Below are the code and all the weights of a small trained network. Each question names an input and a class and asks about switching units off, where a switched-off unit gives its printed mean instead of its output.

import numpy as np


def w(rows, s, z=0):
    codes = np.array(rows[::2]) - 128.0
    scale = np.full(codes.shape[1], s)
    scale[-1] = z or s
    return codes * scale


def f(y):
    return y / 2 * (1 + np.tanh(0.7978845608 * (y + 0.044715 * y**3)))


def log_softmax(a):
    a = a - a.max(-1, keepdims=True)
    return a - np.log(np.exp(a).sum(-1, keepdims=True))


def net(x, mask):
    res = np.array(x, float).reshape(1, 4) / 4 @ E
    y = f(res @ A[0][:, :-1].T + A[0][:, -1])
    res = res + np.where(mask, y, B[0][:, -1]) @ B[0][:, :-1]
    return log_softmax(res[-1] @ U[:, :-1].T + U[:, -1])


A, B = {}, {}
E = w([
[98,144,160,24,187,126,173],'x0',
[81,205,161,116,52,111,95],'x1',
[246,106,102,37,83,110,117],'x2',
[151,26,157,133,118,59,217],'x3',
],0.013)
A[0] = w([
[103,144,140,98,155,130,167,82],'N1',
[115,133,181,68,142,206,163,110],'N2',
[100,89,198,46,162,133,136,250],'N3',
[112,164,160,117,58,61,151,66],'N4',
[176,72,14,150,224,175,151,166],'N5',
[142,81,132,148,79,75,175,112],'N6',
[154,101,103,183,97,118,81,75],'N7',
[129,157,165,79,150,145,169,59],'N8',
[128,157,75,103,121,173,82,67],'N9',
[112,161,106,147,177,106,111,97],'N10',
[248,123,163,46,70,75,73,96],'N11',
[150,92,104,71,78,118,121,31],'N12',
[117,95,138,119,115,85,172,124],'N13',
[120,160,93,112,158,184,108,122],'N14',
[65,121,165,154,122,79,154,159],'N15',
[98,181,117,103,45,86,119,252],'N16',
],0.013,0.0042)
B[0] = w([
[87,144,112,185,61,151,155,157],'N1',
[151,145,102,196,33,193,89,170],'N2',
[109,224,47,170,96,104,64,202],'N3',
[96,71,117,74,74,26,142,178],'N4',
[4,100,130,43,10,81,46,211],'N5',
[160,214,21,127,114,134,178,194],'N6',
[195,213,94,211,67,206,216,183],'N7',
[158,203,136,254,78,143,185,162],'N8',
[146,159,5,76,154,136,252,179],'N9',
[33,97,92,26,155,168,153,153],'N10',
[56,52,119,179,191,208,103,252],'N11',
[51,105,115,124,165,186,147,175],'N12',
[212,204,6,50,215,125,172,173],'N13',
[165,136,21,90,180,81,216,173],'N14',
[29,127,68,115,234,141,104,189],'N15',
[61,103,106,78,89,64,55,216],'N16',
],0.0078,0.018)
U = w([
[83,94,113,74,62,68,82,254],'0',
[136,167,106,245,64,161,114,125],'1',
[156,143,65,61,194,114,161,63],'2',
[47,80,120,173,228,180,95,109],'3',
[123,128,108,125,132,98,27,249],'4',
[140,79,203,132,116,85,109,46],'5',
[212,147,175,150,167,142,119,41],'6',
[179,129,180,138,126,131,136,48],'7',
],0.012,0.0048)

Each question gives the input, the list of numbers given to net, and the class t.
The units are the neurons (one row each of A and B). Each row of codes is followed by its name. A weight is (code - 128) times the scale printed after its matrix; where a second scale follows, it is the last column's (A, B and U).
mask holds one flag per neuron, in row order. A switched-off neuron (its flag False) gives its mean, the last column of its row in B, instead of its output. The means were averaged over made-up inputs and are rounded, as every weight is.
A unit's drop is (log p(t) with every unit on - log p(t) with that unit switched off) / (log p(t) with every unit on - log p(t) with every unit switched off).
The circuit of an input: a set's keep is (log p(t) with only the set's units on - log p(t) with every unit switched off) / (log p(t) with every unit on - log p(t) with every unit switched off). Starting from the 12 units with the biggest drops (on a tie, the unit counted first), units are removed one at a time, each time the one whose removal leaves the highest keep (on an exact tie, the one counted first), for as long as the keep stays at least 0.8.
units of the circuit, in order: the units of the circuit, biggest drop first
most important unit: the unit with the biggest drop
k most important neurons: the k neurons with the biggest drops, biggest first
drop when u is switched off: that unit's drop, to one decimal
input [3,6,-1,8], class 2: 3 most important neurons -> [N13 N5 N6]
input [8,-5,-3,-7], class 1: 2 most important neurons -> [N2 N8]
input [-5,8,0,-8], class 0: units of the circuit, in order -> [N16]
input [-6,7,8,5], class 3: 3 most important neurons -> [N11 N12 N5]
input [7,4,5,-1], class 1: units of the circuit, in order -> [N8 N2]
input [8,-6,3,-7], class 1: units of the circuit, in order -> [N2 N8]
input [-6,6,3,7], class 2: 4 most important neurons -> [N6 N5 N13 N7]
input [-7,-2,8,6], class 3: 2 most important neurons -> [N11 N12]
input [-7,-6,1,8], class 2: 2 most important neurons -> [N13 N6]
input [-2,2,-7,7], class 2: 3 most important neurons -> [N11 N13 N6]
input [-1,-4,4,3], class 0: 4 most important neurons -> [N5 N15 N9 N14]
input [4,3,-4,2], class 1: 2 most important neurons -> [N11 N5]
input [-2,-1,5,6], class 2: 2 most important neurons -> [N6 N13]
input [-5,8,-2,-7], class 0: most important unit -> N16
input [-4,4,-3,-6], class 2: units of the circuit, in order -> [N9 N14]
input [0,-7,6,7], class 0: 2 most important neurons -> [N5 N9]
input [8,1,7,-4], class 1: 2 most important neurons -> [N8 N2]
input [-7,-8,0,6], class 0: drop when N5 is switched off -> 5.4
input [-6,0,7,-5], class 3: drop when N12 is switched off -> 0.1
input [-8,-8,-6,-4], class 0: most important unit -> N5
input [7,-2,3,0], class 1: drop when N13 is switched off -> 0.0
